Below are the code and all the weights of a small trained network. Each question names an input and a class and asks about switching units off, where a switched-off unit gives its printed mean instead of its output.

import numpy as np


def w(rows, s, z=0):
    codes = np.array(rows[::2]) - 128.0
    scale = np.full(codes.shape[1], s)
    scale[-1] = z or s
    return codes * scale


def f(y):
    return y / 2 * (1 + np.tanh(0.7978845608 * (y + 0.044715 * y**3)))


def log_softmax(a):
    a = a - a.max(-1, keepdims=True)
    return a - np.log(np.exp(a).sum(-1, keepdims=True))


def net(x, mask):
    res = np.array(x, float).reshape(1, 6) / 4 @ E
    y = f(res @ A[0][:, :-1].T + A[0][:, -1])
    res = res + np.where(mask, y, B[0][:, -1]) @ B[0][:, :-1]
    return log_softmax(res[-1] @ U[:, :-1].T + U[:, -1])


A, B = {}, {}
E = w([
[172,140,111,44,97],'x0',
[17,162,216,117,166],'x1',
[207,119,192,36,189],'x2',
[60,239,84,78,2],'x3',
[152,94,174,108,46],'x4',
[74,218,129,96,157],'x5',
],0.0069)
A[0] = w([
[54,143,122,146,117,254],'N0',
[140,151,185,41,147,199],'N1',
[128,151,54,131,143,224],'N2',
[190,74,99,100,108,208],'N3',
[121,156,96,109,3,180],'N4',
[147,61,212,134,161,232],'N5',
],0.011,0.0046)
B[0] = w([
[125,219,51,118,186,226],'N0',
[98,196,108,70,95,219],'N1',
[90,201,73,148,147,190],'N2',
[192,149,10,200,196,216],'N3',
[1,47,142,57,30,245],'N4',
[118,96,24,108,114,254],'N5',
],0.009,0.0086)
U = w([
[144,124,171,127,151,49],'0',
[98,174,174,120,151,81],'1',
[146,214,88,158,168,234],'2',
[47,129,126,53,82,144],'3',
[146,116,211,147,105,3],'4',
[142,113,212,137,115,39],'5',
[106,8,114,171,115,224],'6',
[186,74,111,135,163,31],'7',
],0.011,0.0057)

Each question gives the input, the list of numbers given to net, and the class t.
The units are the neurons (one row each of A and B). Each row of codes is followed by its name. A weight is (code - 128) times the scale printed after its matrix; where a second scale follows, it is the last column's (A, B and U).
mask holds one flag per neuron, in row order. A switched-off neuron (its flag False) gives its mean, the last column of its row in B, instead of its output. The means were averaged over made-up inputs and are rounded, as every weight is.
A unit's drop is (log p(t) with every unit on - log p(t) with that unit switched off) / (log p(t) with every unit on - log p(t) with every unit switched off).
The circuit of an input: a set's keep is (log p(t) with only the set's units on - log p(t) with every unit switched off) / (log p(t) with every unit on - log p(t) with every unit switched off). Starting from all 6 units, units are removed one at a time, each time the one whose removal leaves the highest keep (on an exact tie, the one counted first), for as long as the keep stays at least 0.8.
circuit, biggest first: the units of the circuit, biggest drop first
most important unit: the unit with the biggest drop
top k neurons: the k neurons with the biggest drops, biggest first
drop when u is switched off: that unit's drop, to one decimal
input [-3,1,8,2,-3,-8], class 7: circuit, biggest first => N4; N0; N2
input [2,-3,-1,-7,2,5], class 7: top 4 neurons => N4; N0; N1; N2
input [5,-7,-2,-6,7,-5], class 7: most important unit => N3
input [1,-7,3,-8,8,-8], class 7: top 2 neurons => N3; N4
input [3,-7,4,7,5,-8], class 6: top 4 neurons => N3; N4; N0; N1
input [-4,-3,-6,4,-4,-8], class 3: top 4 neurons => N4; N3; N2; N0
input [2,-6,4,6,-7,5], class 3: top 3 neurons => N4; N3; N0
input [6,6,-5,-4,2,3], class 2: top 2 neurons => N4; N0
input [-8,5,-8,-7,0,-2], class 2: top 2 neurons => N0; N4
input [7,-3,3,-7,8,6], class 2: top 3 neurons => N4; N1; N3
input [-3,5,-8,-3,5,3], class 2: drop when N4 is switched off => 0.8
input [4,-7,-7,-1,0,7], class 3: drop when N3 is switched off => 0.1
input [-7,7,-8,-7,1,-2], class 2: drop when N1 is switched off => -0.2
input [-1,5,1,5,-5,6], class 2: drop when N0 is switched off => 1.1
